Here is a tiny trained network, its code and every weight. The questions are about switching its units off for an input and a class, where a switched-off unit gives its printed mean instead of its output.

import numpy as np


def w(rows, s, z=0):
    codes = np.array(rows[::2]) - 128.0
    scale = np.full(codes.shape[1], s)
    scale[-1] = z or s
    return codes * scale


def f(y):
    return np.maximum(y, 0)


def log_softmax(a):
    a = a - a.max(-1, keepdims=True)
    return a - np.log(np.exp(a).sum(-1, keepdims=True))


def net(x, mask):
    res = np.array(x, float).reshape(1, 3) / 4 @ E
    y = f(res @ A[0][:, :-1].T + A[0][:, -1])
    res = res + np.where(mask, y, B[0][:, -1]) @ B[0][:, :-1]
    return log_softmax(res[-1] @ U[:, :-1].T + U[:, -1])


A, B = {}, {}
E = w([
[133,44,11,144],'x0',
[199,76,183,24],'x1',
[254,204,105,137],'x2',
],0.009)
A[0] = w([
[188,170,102,161,168],'N0',
[80,169,103,180,70],'N1',
[93,68,177,202,111],'N2',
[185,137,121,137,93],'N3',
[90,171,87,117,106],'N4',
[116,137,125,126,254],'N5',
[84,100,162,110,78],'N6',
[45,79,148,77,78],'N7',
[102,88,141,112,98],'N8',
[173,65,151,33,79],'N9',
[114,140,103,194,121],'N10',
[59,75,145,106,88],'N11',
[120,145,160,137,194],'N12',
[157,30,8,137,83],'N13',
[60,101,171,141,77],'N14',
[109,163,219,152,62],'N15',
[137,111,144,84,82],'N16',
[135,136,145,93,104],'N17',
[247,220,67,124,80],'N18',
[190,132,137,167,81],'N19',
[139,68,67,132,118],'N20',
[125,99,75,113,103],'N21',
[45,107,144,109,173],'N22',
[118,172,99,162,80],'N23',
[107,146,118,153,98],'N24',
[66,227,76,232,110],'N25',
[96,133,107,172,128],'N26',
[82,210,235,116,103],'N27',
[97,116,122,97,95],'N28',
[103,198,131,96,92],'N29',
[178,56,172,82,90],'N30',
[102,125,151,208,78],'N31',
[207,132,133,184,96],'N32',
[164,87,139,82,171],'N33',
],0.014,0.0097)
B[0] = w([
[68,122,170,145,208],'N0',
[162,122,104,74,176],'N1',
[101,149,130,103,181],'N2',
[112,157,120,102,159],'N3',
[141,119,124,108,153],'N4',
[75,37,253,208,231],'N5',
[116,166,93,107,164],'N6',
[89,186,115,91,199],'N7',
[112,152,120,104,158],'N8',
[174,81,116,53,202],'N9',
[143,100,140,102,179],'N10',
[90,173,116,103,190],'N11',
[125,95,159,190,194],'N12',
[196,175,75,202,223],'N13',
[104,165,108,100,182],'N14',
[185,176,60,155,182],'N15',
[146,114,100,91,150],'N16',
[149,129,100,118,149],'N17',
[61,196,106,90,235],'N18',
[115,163,95,103,156],'N19',
[156,140,113,179,185],'N20',
[154,150,113,154,161],'N21',
[63,141,163,127,225],'N22',
[146,141,117,86,157],'N23',
[143,128,116,106,148],'N24',
[173,71,125,48,250],'N25',
[131,104,134,121,176],'N26',
[195,155,56,196,237],'N27',
[123,149,114,108,145],'N28',
[154,159,98,136,157],'N29',
[165,91,130,67,190],'N30',
[148,134,111,89,163],'N31',
[101,164,126,109,173],'N32',
[132,64,164,117,200],'N33',
],0.039,0.012)
U = w([
[164,77,105,14,106],'0',
[2,244,100,78,88],'1',
[192,199,49,209,95],'2',
[50,64,200,189,254],'3',
],0.0084,0.0055)

Each question gives the input, the list of numbers given to net, and the class t.
The units are the neurons (one row each of A and B). Each row of codes is followed by its name. A weight is (code - 128) times the scale printed after its matrix; where a second scale follows, it is the last column's (A, B and U).
mask holds one flag per neuron, in row order. A switched-off neuron (its flag False) gives its mean, the last column of its row in B, instead of its output. The means were averaged over made-up inputs and are rounded, as every weight is.
A unit's drop is (log p(t) with every unit on - log p(t) with that unit switched off) / (log p(t) with every unit on - log p(t) with every unit switched off).
The circuit of an input: a set's keep is (log p(t) with only the set's units on - log p(t) with every unit switched off) / (log p(t) with every unit on - log p(t) with every unit switched off). Starting from the 12 units with the biggest drops (on a tie, the unit counted first), units are removed one at a time, each time the one whose removal leaves the highest keep (on an exact tie, the one counted first), for as long as the keep stays at least 0.8.
circuit, biggest first: the units of the circuit, biggest drop first
k most important neurons: the k neurons with the biggest drops, biggest first
drop of u: that unit's drop, to one decimal
input [-8,6,-4], class 2: circuit, biggest first => N27
input [-7,5,7], class 1: 2 most important neurons => N18, N13
input [8,-8,-2], class 0: 2 most important neurons => N25, N27
input [-7,6,6], class 2: 4 most important neurons => N27, N25, N15, N22
input [1,-4,-3], class 0: 2 most important neurons => N25, N0
input [8,1,-7], class 2: 4 most important neurons => N13, N20, N18, N21
input [1,-5,5], class 0: 2 most important neurons => N25, N22
input [-7,6,-4], class 2: 2 most important neurons => N27, N25
input [1,-1,4], class 1: 2 most important neurons => N18, N33
input [3,-3,-2], class 3: 2 most important neurons => N27, N9
input [6,1,7], class 1: 2 most important neurons => N18, N27
input [-6,-6,1], class 0: 2 most important neurons => N25, N13
input [3,-2,-2], class 3: 2 most important neurons => N27, N15
input [7,-1,0], class 2: circuit, biggest first => N13
input [-5,4,3], class 2: 2 most important neurons => N25, N27
input [-2,-4,-3], class 0: drop of N25 => 0.9
input [2,0,5], class 1: drop of N18 => 0.3
input [-2,-2,-2], class 3: drop of N33 => 0.0
